[[  1  -7 -21   7 -10  15  14  -6   2  15 -23  -6  23  -6]
 [-42  -4 -10  10  15 -42 -38  -4  15 -36 -29   0  13   3]
 [-14  -9  21   0 -10  -6  -9  -9  42  -8 -30  -7  19  -4]]
->
[[ -6   1  -7 -21   7 -10  15  14  -6   2  15 -23  -6  23]
 [  3 -42  -4 -10  10  15 -42 -38  -4  15 -36 -29   0  13]
 [ -4 -14  -9  21   0 -10  -6  -9  -9  42  -8 -30  -7  19]]

[[-18  43  11  27 -17]
 [ 31  31  14 -16 -34]
 [-15 -13  13 -13  17]
 [ 11   7   2   0  17]
 [-18 -23  10  10 -22]
 [-27 -37  -7  11 -14]]
->
[[-17 -18  43  11  27]
 [-34  31  31  14 -16]
 [ 17 -15 -13  13 -13]
 [ 17  11   7   2   0]
 [-22 -18 -23  10  10]
 [-14 -27 -37  -7  11]]

[[  7   4 -16  19]
 [-39  -4 -10  20]
 [  9  12  -5 -10]
 [-41   0 -32  25]
 [  9  -2  19 -36]
 [ 24  -3  -2  16]
 [-24   8 -17  -9]
 [-34  12 -20 -17]
 [-19  -9  20  16]
 [ 26  -5  -1  18]
 [ 14  18  -7 -16]
 [ 32 -19  24  -3]]
->
[[ 19   7   4 -16]
 [ 20 -39  -4 -10]
 [-10   9  12  -5]
 [ 25 -41   0 -32]
 [-36   9  -2  19]
 [ 16  24  -3  -2]
 [ -9 -24   8 -17]
 [-17 -34  12 -20]
 [ 16 -19  -9  20]
 [ 18  26  -5  -1]
 [-16  14  18  -7]
 [ -3  32 -19  24]]

[[-28 -10   5  38   3  25  18  27   1 -18]
 [ -7 -28 -10  30  43   3 -14 -19 -18 -22]
 [  5  -7   1 -15 -12  49  36  -2  20 -23]
 [  7  -9  -1 -24 -21  35  37  10  12 -19]
 [-22   9  13  15 -28  -4  15  48  -1   5]
 [ 10  31  15 -28 -32  26  22  -3  34  12]
 [  3  43  21 -11 -26 -16 -10   3  19  34]
 [-14  38  23  17 -16   8  -3   6  26  23]]
->
[[-18 -28 -10   5  38   3  25  18  27   1]
 [-22  -7 -28 -10  30  43   3 -14 -19 -18]
 [-23   5  -7   1 -15 -12  49  36  -2  20]
 [-19   7  -9  -1 -24 -21  35  37  10  12]
 [  5 -22   9  13  15 -28  -4  15  48  -1]
 [ 12  10  31  15 -28 -32  26  22  -3  34]
 [ 34   3  43  21 -11 -26 -16 -10   3  19]
 [ 23 -14  38  23  17 -16   8  -3   6  26]]

[[  0 -17  46]
 [  2 -31  25]
 [ 33  33  34]
 [ -6  20  24]
 [ -3  20 -27]
 [ 10 -22  -8]
 [ 10  24 -39]
 [ 11  21 -32]
 [-10  40 -34]
 [ 24  34   9]
 [ 10  17  37]
 [  4  37  -2]]
->
[[ 46   0 -17]
 [ 25   2 -31]
 [ 34  33  33]
 [ 24  -6  20]
 [-27  -3  20]
 [ -8  10 -22]
 [-39  10  24]
 [-32  11  21]
 [-34 -10  40]
 [  9  24  34]
 [ 37  10  17]
 [ -2   4  37]]

[[  6  30  -9]
 [ 41   0 -16]
 [ 42 -10 -15]
 [ 19   9 -10]
 [ -2  41 -34]
 [-24 -15  36]
 [-34  20  33]]
->
[[ -9   6  30]
 [-16  41   0]
 [-15  42 -10]
 [-10  19   9]
 [-34  -2  41]
 [ 36 -24 -15]
 [ 33 -34  20]]

[[ 14   1 -11  21 -11 -38]
 [ 13  15  -7  -6  26  13]
 [ 28  -5  -1  19 -22 -42]
 [ 31   0   0  12 -14 -36]
 [ 14  18  -8  -9  32  18]
 [-40   1 -40  20 -10 -15]
 [ 32   1   0  12 -13 -37]
 [ 37 -22  27  -3 -36   5]
 [-17 -10  23  16  23  31]]
->
[[-38  14   1 -11  21 -11]
 [ 13  13  15  -7  -6  26]
 [-42  28  -5  -1  19 -22]
 [-36  31   0   0  12 -14]
 [ 18  14  18  -8  -9  32]
 [-15 -40   1 -40  20 -10]
 [-37  32   1   0  12 -13]
 [  5  37 -22  27  -3 -36]
 [ 31 -17 -10  23  16  23]]

[[ 16  20  -7 -22  31]
 [-11 -23  36  20  11]
 [-43  14 -33 -15   2]]
->
[[ 31  16  20  -7 -22]
 [ 11 -11 -23  36  20]
 [  2 -43  14 -33 -15]]
---
[[ -5  19 -17  12 -24]
 [-11  23  -3  14 -42]]
->
[[ -5  19]
 [-11  23]]

[[ 10 -37   4]
 [-16 -24   0]
 [ 14   4 -16]]
->
[[ 10 -37]
 [-16 -24]]

[[-47  20]
 [-26  42]
 [ 39  13]
 [ -7 -21]]
->
[[-47  20]
 [-26  42]]

[[ -8  -1 -29   3  15]
 [ -2   4  32   3 -22]
 [ 17 -10  -6  -8 -36]
 [ -8   1 -16   3  27]
 [-15  11   0   9  25]]
->
[[-8 -1]
 [-2  4]]

[[ 38  -1]
 [ 29 -24]
 [ 37  -8]]
->
[[ 38  -1]
 [ 29 -24]]

[[-21 -16]
 [ 47 -31]
 [ 46   5]
 [ 11  28]
 [-48  -5]]
->
[[-21 -16]
 [ 47 -31]]
